Each row comes from the steps of one path. Every step used is in the known rows, and no mark comes twice. Write the path behind each row, first mark first.
Each row is shifted at random along 5 fixed directions that mean nothing.
Known rows
c g t u h s k x: [-438  168   65  222  147  328  188  748  -70  408  121  249  -83  464
  255  244   44  134   22  112  -25 -129   50  -45 -189 -217   78   -4
  200  165  137   96  -42  451 -193 -229  333  408  425  206 -170  216
  -74 -147 -381  -39  -52 -378   80 -366  373  104  127  -46   56   88
  287 -403]
c p s k x t: [  76  534 -489 -177  -17   24  121  117 -176  311  132   14 -305   36
  118  156   28   36  -10 -357   11 -550 -294  -64 -331   -2 -209  337
   -7 -155 -106   40  137 -277  149  156  149  -71  443 -307 -256  192
 -142 -174 -160  129  381  -80  215  442 -365  206 -625 -380 -473 -349
  143   57]
g t u x: [-142  311 -257  -54  252  -78   51  234 -295  -74    2  247 -222  265
   -2   18  357  271 -340  137  -43  -34   19 -313 -462  121  -14  209
  -49  448   65  -97 -145  -56 -236 -166  -75  324  338  124 -303   -9
 -148 -379 -131  207 -114 -613   50  198  -19 -220 -370 -482   17  242
    8  -84]
x t u e r p s h c g: [-129  156  -62   54  211  160 -104  452 -184  167  -54  176    2  224
 -112   49  141  215   18  -15  156  -94   42   32 -324  -32  137   40
  -31   87  201  -30   18  264 -183  103  111  284  477  124 -222  -73
 -133  -10 -490 -150  -61 -393   92  138   84  136  -21 -170  -73  -65
  133 -181]
r p g t e x u h: [  44  -25 -145  104  140   -3  -66  506 -163   17 -170   24  -77  256
    5  -91  255  185  119  102  -42 -238  125   67 -147  140 -100  167
   -7  -80  359   10   18  -18  139  221   35  250  628   90  -66  251
   13  -78 -412  120  244 -359  -23   52  128    5  -61 -257  -72 -232
   98 -164]
p c g t u x e r: [  18  140 -245  172  163   57  142  456 -150  395  -10  196 -124  242
  153  261  -39  195  170  -66   72 -202 -132    6 -264   24  -42   79
  174  131  219  -52    4  165 -237   83  159  403  485  184 -238   48
  -40  -68 -282   65   84 -382  -76  -58  431  186   34 -377  -18  -66
  333 -465]
p s c u g: [ 258  279 -133  303   43  323  180  342   85  259  -19  202  -47  184
  215  129  140  271  -29   44   81 -416 -191 -156  -55 -265   41  215
   34   26   -5   64  -88  233  185 -144  150  158  270   69  -70  406
   62 -135 -706 -486  -55 -124  163   50  -11  188 -142 -210  -62 -124
  121 -221]
t x u c s k r p g h: [  50  -11 -117   26  -70  126   53  566  -82  565  -25  147   78  201
   -5  -27 -215   56  535  182 -171 -410  -58  127 -270   79 -122  115
  194 -136  239  160  439  144   38   26  382  516  633   26 -137  304
  -84 -140 -565  414  515  -62   18 -172  431   20 -189  -49 -257 -163
  368 -507]
e r p c u g t x: [ -47 -124   -1  338  223  116 -197  547 -211  -71  -26  349   16  195
 -221 -265  280  287  -32  201  100  -87  236 -182   26  -26  288 -108
  -94  415  210   90  -66  244 -170 -202  -60  533  398  288   56  185
   -6  -49 -557 -299 -116 -419   20 -200  259   66  357 -118  344  384
   34 -197]
g u c s k p: [ -33  136   -9  181  317  128  149  480  -94  230   97  232  -44  354
 -146  -68   57  174 -137  412 -127 -183  -26 -207 -372 -151  140   24
  108  345  -54   67   47  296 -271 -469  273  427  106  301 -186  157
 -102 -329 -321    8  -89 -411  121 -117  183  142 -164 -153  109  245
  236 -281]
k x e r: [ 227  -53  221  341  140  397  213  765   26    7   89 -129  109  340
  208 -351  519   63  -14  205  408 -713  243   33  205 -178  201 -470
 -298  170   51  139 -243  171  482    5  161  232  409  -80   58  631
  188  133 -722 -500 -102 -176   57 -317 -190  175  116 -244  -20 -375
  191   58]
k s h c u x: [  79  515 -243  124  245  243  252  357  -72  287  200   97  -28  284
  240  243  172  195 -162  115 -109 -431 -147 -107 -385 -313   37   89
   19   17 -115   37  -30  224  -57 -267  248  120  184 -173 -267  124
   10 -270 -507 -372  -68 -158  237  -62 -309   86 -391 -196 -258 -138
    3 -149]
t x u c s k: [  39   14   -5   85   -3  347  243  571  -72  250  -66   75  219  298
  177  -49  288  148   46  248  116 -460 -122   33 -109 -183   30   93
  -28  -52  220  191  189  266  393  -44  209  349  478  -14 -114  467
  -81   -7 -790 -241    4 -164  108 -155  183  -69 -249  -83 -157 -155
  336 -260]
k s c p g: [ 343  302 -347   18 -120  157  187  152   20  362  160   91  -13   20
  198   90  -37   48   48  -16  -53 -738 -140 -172   -4 -104  -99  221
    3  -83  -35  119  -12  -19  298   22  188   81  339 -395 -104  418
  123 -184 -439 -208  247   51  332   62 -351  238 -533 -228 -469 -298
   75   24]
u h c p s k: [ 127  351 -253  196   88   73  151  258   99  478  -87   98   37    4
  242  236 -129   82   73   61 -227 -464 -244  159 -204 -254  -93  237
  172 -148  -17  214   63   37  176 -257  359  159  339 -256  -25  318
  195  -46 -511 -268   79   28  271   93  -81  140 -126   29 -397 -182
  106 -216]
c s k r p u g: [ -68  394 -249   76  419  164   62  239 -337  228   84  353 -244  113
 -117   34  116  219 -120    9 -126  -13 -154 -127 -498  -98  240   77
  161  256   12   -4   15  147 -401 -317   23  108  202  194 -168  -88
 -194 -451 -287  -31   21 -443  166  141 -138  172  -73 -139  189  143
   65 -293]
e r p u h g t x: [ -28   71  -23  283  106   56 -124  671  -56   25 -142  105  -47  289
  -10 -126  187   47  138  223   12 -246  299  193  149  -64   65  -86
  -59   42  200   87   25  130  305  126  177  342  664    2  187  389
  148   70 -519  -39   64 -235   88 -132  188   57  239 -146  -14 -202
  157  -71]
x c u g h s: [  28  319 -113  286  247  212  408  703   80  128  -71  -90 -157  539
  189   93  420  263 -116  115   34 -246 -110   41 -411 -293   92  351
  158  -88  -66 -119 -275  306 -138 -110   63   75  308  208 -390  106
  -86 -210 -552 -410 -119 -558    0 -151  121   12 -114 -374  211 -163
  252 -392]
p c s k: [  61  438 -242  196  112  199  296  323  -88  372  -42  160 -192   67
  189  225   12  116 -116  -83  -41 -414 -216  -82 -135 -178  -29  208
  205   50  156 -103   68  135   -3  -43   99  108  252  -24 -206  237
  -82 -156 -472 -185   33 -316  257   85  -20  226 -361 -349  -49 -274
  244 -147]
h c u x t e: [ 125  147 -354   59  168  112  232  375  -67  583    1  123    8   79
  332  240 -144  232  193   15 -150 -356 -264   81 -453 -290  -15  213
  152   19   41  102  -46  192 -278 -398  302  325  285 -221 -259   18
   79  -64 -463  -96   29 -219   79 -134  139  -37   79 -119 -288   13
  204 -453]
s k r p u c g h: [ 148  323  -97  232  221  211  178  579    2  106   -3   -6  -77  393
  -27    3  245   71   44   86 -180 -441  -53   56 -117 -301   68   16
  135 -130   47   88  218   93  315   79  184  110  354  -46 -121  270
  -25 -167 -420 -111   64 -336  147 -135 -124  397 -241 -145  -14 -285
  108 -173]
u c p s k x e r: [  48  -15   14  266  305   95  -88  323 -119  114  172  269   97  105
 -145 -315  120  277  -22  254  189 -222  -25 -140  -93   48  233 -187
 -167  383 -127  270   58   91 -177 -403  166  438  262  190   60  211
    0  -29 -416 -320  -84 -149   64  130   60  219  198  -39  -11  302
   74 -174]
r p c g h u e: [ 345   33 -307  280   98 -108 -117   61   45  109  -28  174  111  -77
 -115 -146  216  276   19  222  -50 -484  124   12  -53 -173  -65  -19
  -26   47  131  356   25 -163  192 -331  104  516  355  -97    9  415
  348  -80 -517 -277  -16  -58  159  186   31  276  234  159 -298   62
 -197   15]
k s h c u g t: [-105  401 -111  161  147  127   32  318   -6  -86  257  137   88  367
   19  -20  431  244 -390  254   72 -395  143 -283 -228 -211   97   69
 -120  233 -125  113 -168   86  -55 -257  133  272  246   21 -169  232
   52 -294 -460 -466 -142 -149  236   28 -296    6 -194 -126 -116  208
 -188  122]
u h s k x c p g t e: [ -20  229 -386   24   72    6  215  307  -25  623   60  151  -95  131
  242  278 -241  155  232  -65 -267 -389 -340  153 -476  -53 -174  461
  316 -257  -19  181  141  -48 -223 -117  333  216  410   -6 -251   15
  -21 -231 -322   42  353  -88  139  154   68   25 -226 -215 -377 -120
   83 -352]
c g h s k x: [-220  262  134  433  105  467  347  756  124  303   39   40  -99  434
  314   68  356  121  -89  140   34 -483   79   68  139 -561   98 -133
  136   35   95  144 -172  527   51 -229  268  315  278  123 -133  407
  111  -36 -613 -534 -213 -372  204 -570  105  307  174   18   85 -224
  232 -180]
h s k x c: [-107  328 -222  111   58   95   91  320  -85  406  233  202 -112   26
  -66 -194   -8  127  -63  195  -78 -412  161  -97 -253   70    2   70
  -53  212  -98   43   -5   -2 -173 -356  269  434  352  -99 -153  233
 -102 -311 -339  214   98 -247  282  127 -102  -58 -168 -261 -231   37
   87   97]
h u g t e x c s: [-136  123 -168  187  104  212   74  568  -64  -16   -5   64   36  388
  157  122  567  114 -204  253  301 -470   72   89  -88  -86  -13  188
 -131  -67  177  168  -49   -4  334  197  173  304  693  -14 -107  364
   64    9 -548 -472   74 -196  157  111  164 -107  106 -125 -187 -255
  172   88]
c s h u e r p g: [  71  330 -320  137  260  158  122  237 -126  744  -88  321 -242  -67
  152  289 -212   69  194  -38 -206 -205 -218  174 -462 -138  123   77
  259  -89  119  -69   94  474 -326 -239  430  318  405   43 -231  -76
    3 -123 -459  -91  154 -162  204 -127  252  244   77 -121 -272 -441
  272 -483]
u c g t e r p s: [ 298  -42 -334  258  211    2   97  156  -46  309 -207  265   26   60
  -31   -5   76  341  139  -10 -149 -324 -279   -8 -173 -244   81   64
  107  -15  127  245 -117  171 -175 -273  128  262  273  139  -68  127
  240 -236 -454 -474  -74 -117  131  -20   67  281   -8 -163 -106  -28
  -39 -227]
x e r p g: [ 189   52 -228   93  248  -39   39  178 -218  453 -112  186 -171 -144
 -159 -286  -88  169  213   -7  -97 -183   76   31 -327  146  136  -58
   38  206  173 -129 -208  199 -488 -282   92  384  376  111 -141  -51
   31 -222 -307  248   47 -408   15  -83   61  138  176 -365    7 -140
  151 -341]
g t u h c s k: [-328  288  -27  104   91  117  178  585    5  328  -61  162   39  343
  204  257   23   50  -81  153  -51 -284  -34    0 -291 -155  -42  215
  205   53  122   46   57  176   11  -40  346  288  497   41 -207  216
  -19 -103 -395  -51   85 -238  165  -43  237  -63 -200 -174 -176 -100
  249 -235]
u c g h s k x e r: [ -19  534 -271  196  306  201  405  570   -8  370   90   -8 -210  472
  135  210  286  144    7  123  -93 -355 -218  200 -422 -142  -29  130
  155 -185 -117    0  106  252 -116   96  356  129  433   57 -392  -12
 -151 -157 -262  -94  103 -358  178  -98   59  240 -249 -386 -150 -454
  320 -284]
c g t u: [-303  421 -181  -59  160  119  208  418 -281  152  -14  158 -296  322
  117  234  203   87 -219  -37  -14  -54   22 -290 -404  -28  -10  202
  157  257  241 -252 -129  243 -310   36  -35  235  445   87 -396  -15
 -209 -302  -96  251  -63 -704   40 -113  186   37 -243 -403  133   -9
  312 -276]
r p s h: [  88  107   14  245    4  257   49  479  -63  403 -162  111 -194   46
   37 -117  -58  159  144  -60 -152 -366  101  -92  -22  -72    0  -19
   36   27  229 -133  -92  352  -13 -174  194  259  344   31  -75  342
   23 -173 -620   34    6 -267   73 -149   21  264 -225 -288    9 -338
  127 -257]
c s h u x e r: [ -17  359  -78  245  378  440  439  537  -40  415 -113   11 -116  356
  394  319  404  129 -120  -72  174 -412 -328  248 -358 -491  201   -3
   71 -203   22    8 -114  546   22  -87  323   76  328  119 -338   36
    2   25 -697 -808 -187 -254  111 -264  -25  205  -10 -222 -133 -648
  297 -369]
k r p s c u h: [  44  326  -13  187  385  186   80  529 -158   95   82  133 -222  282
   -6   66   48  176   23   31  -79 -130  -64 -240 -482   41  141   78
   74  136  -25  -78   68  130 -196  -81   84  -17  273   24 -195   62
 -198 -312 -415   -9  148 -373   50  149 -193  142 -303 -271  160  -55
   95 -316]
s k p r: [  47  459 -275    0   15  178  282  532 -223  890   27  187 -470   52
  138  229 -558 -137  291 -204 -509 -281 -185  -37 -464   40  -31  212
  351  132  -18 -356  183  322 -371 -217  451  218  222 -147 -231    9
 -290 -359 -134  846  257 -505  179 -256  105  231 -405 -485  -66 -335
  462 -550]
u g t e x c: [ 378   58 -595  -34  -76  -90  180  148  -92  606 -103  141  -28  -36
   87  149  -10  219  214  -60 -264 -587 -246   76 -452   44 -217  344
   52 -176   85   66 -172  -62    0  -34  308  383  519 -123 -201  217
  153 -339 -415   52  333  -35  172   46   50 -116 -328 -459 -509 -275
  162 -226]
t x e r: [ 152  -94 -124  -21  -56   89    3  186 -185  423  -41  178  192 -198
  -32 -350   48   34  158  244  188 -585  169  -25  -79  128   23 -168
 -203  206  265  168   11   41   88 -139  184  663  590 -146   48  406
  152  -20 -607   74   97  -22  115 -125   99 -181   72 -144 -332 -134
  189  -64]
k s h g: [  18  263  -92  127  -18  121   51  248  -37  441  176  165    6   48
   22  -83  -37  109  -34  214 -109 -426  253 -188 -128  -52   32 -168
  -89  288   16   -2 -178  275 -166 -463  325  512  285 -139  -38  362
  142 -350 -522   24  -86  -71  327 -214 -126   65 -150 -140 -307  -42
   55   -8]
k p c s: [ -76  410   -1  216  218  281  222  723 -275  -18   97   27 -346  463
  158  186  173   75 -197  107   39 -193   35 -275 -133   48   57   76
  108  327   91 -298    1  205 -173   96 -103  -87  174   23 -231  167
 -261 -165 -283   37    3 -714   52  -41  -39  237 -385 -450  370 -120
  322 -216]
e x t u h s c p: [  85   31 -368  -40  121  -20  -11  175 -122  446  -35  259  106   32
  -83   40    7  321   37 -113   68 -346 -138   30 -315 -224   69  201
 -175   -5 -172  288 -180  135  -57 -305  188  326  341  -20 -132  134
  130  -62 -490 -557   67  -74  266  107 -180  -41  -18  -71 -541   47
  118  -92]
e r p g u h c s k x: [ -91  439   -4  356  493  361  239  856  -72  208  -59  107 -241  515
   63  248  189   62   44   58 -131 -178  -93  303 -240 -386  163   22
  260 -143   96  -45   73  402  -40  119  230  -29  353  249 -207  -37
  -95  -95 -489 -333   77 -492  192 -173  -25  332   18 -238  202 -383
  269 -279]
p g h c s k x e r: [-107  244   16  339  136  106   45  418   75  405   61  192   62  107
   24 -101  -43   96  147  203  121 -459  124  167   43 -243   45 -129
  114  150   47  165   39  177 -276 -198  298  543  395  249  -25  209
  202   22 -509 -275  139 -126  157 -161  196  195  435    2 -142  -69
  153 -150]
r p c s h g t: [ 149  304 -324  216  -67   42  110  309   83  300  -69   16 -158  135
  122  195  101  183   71 -194 -159 -582  -21   42  -36 -260 -202  191
  145 -248   76   41  -44   65  157   47  229  150  398 -138 -211  316
  142 -123 -536 -205  196  -74  225   31 -149  368 -286 -303 -286 -411
   30  -30]
r p g h: [ 180  494 -397   29  218  -85  168  170 -199  114 -205   55 -437  109
  -93  -12  196  217  -58 -113 -354 -184  -36  -53 -382  -38 -125  341
  176   -4  136 -259 -135    1 -283  -38 -162   36  279   56 -358  -78
  -50 -422 -208  254   80 -661  112  112 -240  143 -399 -530   57 -267
  -21 -178]

Write each row's path
[ 401  110 -374  137  222 -169  -36  -52  -50  622  -73  305   88 -191
 -161  -40 -126  355  205   16 -145 -213 -181  129 -613 -149  125  -85
   95   76  -77  181  -71  216 -379 -544  323  492  211  200 -148  -14
  168 -250 -566 -290   44   -1  180  140   81  233  173  -44 -411   13
   78 -331]
x u e r p c s h g
[ 307   51 -261   70   77   34   27   84  -96  712   -4  442   57 -135
  -49  -45 -298  250  263 -165    0 -408 -298   86 -324 -181  111 -116
   -2  176  -81  286  -26   75 -140 -435  354  381  218  196   18  190
  173 -242 -559 -250   61  113  231  221  -34  139  -68 -195 -482  -27
   30 -152]
p s k x t u e r
[ -99  217   -2  391  470  339   52  681 -163 -334   39  -21 -113  496
   83    8  778  191 -264  244  335 -173  168  130    5 -100  181  -88
 -163   87  237   54   10  124  256  165  -58  177  520   18 -134  139
  -94  149 -496 -422 -288 -604   -3   41   26  228  318 -113  258 -192
   83  -38]
h u x e r p c g
[ -48  381 -220   54   77  182  304  466 -144  519 -286  149 -356  152
  151  217   -1    7   29 -260 -252 -420 -319   92 -326 -138  -64  248
  296 -182  264 -159   46  207  -95  298  241  -52  454   73 -288  -91
 -127 -240 -301    9  151 -376  207   15  -11  227 -528 -629 -103 -702
  205 -157]
g t e r p s k
[-220   95  -86  220   68  278   -5  625  -12  373   55  292  -80  225
   48  -35   94  136   20  318  -11 -275  126 -111 -177   56  135  145
   79  125  102   48   60  352 -160  -16  367  445  572   23 -151   87
 -137  -49 -403  -43  142 -263  203 -191  358   45   99 -169  -17  -74
  221 -195]
h s c u g t e r p
[ 158  389 -488  -38  144 -189    8  232 -164  259 -194  119 -131  111
 -123   66   32  112  194  -52 -277 -251  -79  240 -481   28 -116  309
  102 -195   87   -7   79 -103  -58  145  107  147  580  -43 -218  -68
   16 -228 -281  183  334 -264  134  210 -100  -68 -202 -368 -307 -248
   62 -122]
e r p g t x u h c
[  46  610 -387  104   89  240  322  411  -32  396   23  182 -208  405
  242  506  185    3 -133  -26 -141 -494 -351  177 -281 -291  -33  253
  302 -195  -25  118  190  109  250  332  289 -116  339  -64 -300   -3
  -93 -128 -278 -284   61 -305  385   70 -147  351 -495 -369 -311 -518
  132   21]
h s k p c g t u e r
[-123   26 -196  151  136  189   26  367    0  421   72  253   27  127
    3  -34   81  187   24  296  145 -360   36   -7 -199  -85   78   94
  -28  141  131  196   12  264 -198 -142  358  664  473   76 -160  106
  -19  -60 -428 -179   17 -186  235  -94  289  -24  143  -47 -237   48
  228  -62]
h s c g u x t e r
[-401  -54   83  188  -36  123 -114  454   39   -7  206  110  206  211
  114 -176  301  162  -93  553  299 -362  392 -166   38  298 -101  142
 -169  175  236  250   86   42   92   38  277  722  733  -59    5  501
  -38   91 -524   87  121  -66   62   37  316 -285  124   66 -153  188
  106  -31]
u h s c g t x e
[ -64  221   26  332  135  280   74  603   75  402   87  263 -167  270
  108  -19    3  -74   -8  504 -104 -343  135  139    8  -56  152  -76
  177  244  104   95  114  355   57 -110  478  430  348  118   30  235
  -16  -36 -389   97  -27 -328  309 -271  276  186   90 -103  -48 -183
  241  -64]
h s k p g u e r
[ -13  129 -174   42   25  161  266  445 -122  442 -130  102 -233  155
  351  191   -5   39  179 -239  -11 -381 -246  114 -117 -195   -6  209
  235  -66  201  -13 -130  336 -171  121  118  161  454   63 -231   -4
   12   70 -374 -146  112 -383  -29 -304  167  177   40 -353  -31 -304
  345 -489]
c p g t x e r
[ 326  -22 -299   -2   78  124   67  399 -221  356  -23   67 -100   69
   -8 -153    5  156  326 -214  -10 -515  -37   76 -159  -50   35  -54
  -79  -25  136   43  -62  -17  -21    1   53  174  396 -113 -115  170
   76 -151 -463   -6  245 -212  116  -44 -218  155 -112 -372 -229 -276
   62  -76]
k x t e r p g
[ 164   66 -193  145    1   42    3  390  -65  701 -265  220   -4 -138
  -56  -89 -345    4  403  180 -287 -457   89  167 -119  -45  -40  -27
  219   29  332    0  127  171 -240 -101  271  538  513  -67  -38   91
  229  -91 -440  178  240 -219  205 -267  316  136  178 -135 -246 -308
  193 -259]
t e r p g h c
[ 153 -120  108  403  419  291  170  756  -20  -47   11   15  -96  464
   87  -77  328  223  129  133   66 -287    9   40 -117 -263  217  -69
  104   88  171  105 -195  254  -32 -128   41  171  233  234 -143  219
   33 -196 -670 -357  -20 -466  -69 -227  -25  199   53 -147  371   18
  115 -336]
k r p g u x c s
[-247  189  -27  183  325   21 -128  541 -185 -207 -158   59 -185  368
 -159 -194  512  186 -188  232  242 -128  179   64 -201   86   48   64
 -174  186  196   16   85  -81 -100  117  -18  319  579  214 -133   27
  -72  -50 -339 -136  -49 -491   30  289  145  -70   50 -221   50 -153
   -7   90]
g h u x t e r p s
[ 237   69 -255  191   29  285  190  758 -135  431 -227  109 -272  326
  274  214   61  180  282 -129 -236 -385 -140  248  -39 -225  -95  169
  186 -261  255  -36  -96  277  274  235  207    4  521   29  -57  259
   81  -67 -478  -44  187 -356    8 -180  181  284  -66 -406  -29 -559
  282 -435]
r p u g t e x
[ 177  -78  -50  270  266   73    9  382  -17  451  -43  271  -76   78
 -147 -195  -69  310  214  187  -25 -263  -27   42 -328  -28   32  -32
   18  160   54  122 -101  253 -294 -308  373  564  329  391 -117   88
   47 -209 -482   10   55 -198  -48   72  259  154   93 -272  -50  -21
  171 -374]
g u x e r p s c
[ 128  -39  -27  200  371   53 -170  341 -132   17  151  190   24  116
 -235 -190  207  194   37  254  109 -317  168  -87 -285   30  151 -119
  -67  148  136  160   43   76 -106  -53  140  485  372  229  -79  165
   13 -190 -580 -200  208 -213   87   95  -72  113   41  -39  -38   76
   13  -78]
k r p g u e x c s h
[ -48  334 -455   51  196   27  130  297 -190  405    9  261 -165  181
  114  329   57  136  -28  139 -159 -243 -119   23 -382  -68  -93  197
   59   14   97   67  107  135 -129 -138  290  394  525 -109 -229   41
   25 -156 -170   34   68 -306  196   33  270   33   77 -172 -346 -146
  246 -194]
h u c g t e x
[-264   50  201  294  307  288   69  769 -114 -101  -13  148   61  489
   75   -5  563  242 -255  466  348  -92  225  -16  -86  -98  162  -40
  -58  260  253   73 -114  373   14   98    3  421  492  310 -135  204
  -57   61 -609 -468 -254 -639   64 -102  342  -49  185  -65  182   11
  275 -168]
t u e x c g h s
[ 127  328   25  266  226  287  110  506  -53   90   96  165 -146  381
   30  149  207   75 -136  271   77 -343  -72 -139 -179 -128   98   -8
   54  172   11   19   52  279   60  149  202  137  232  188 -110  183
  -84 -135 -413 -268  -24 -369  160   33  -20  339 -251 -247   50 -192
  225  -98]
k p s c g u e r
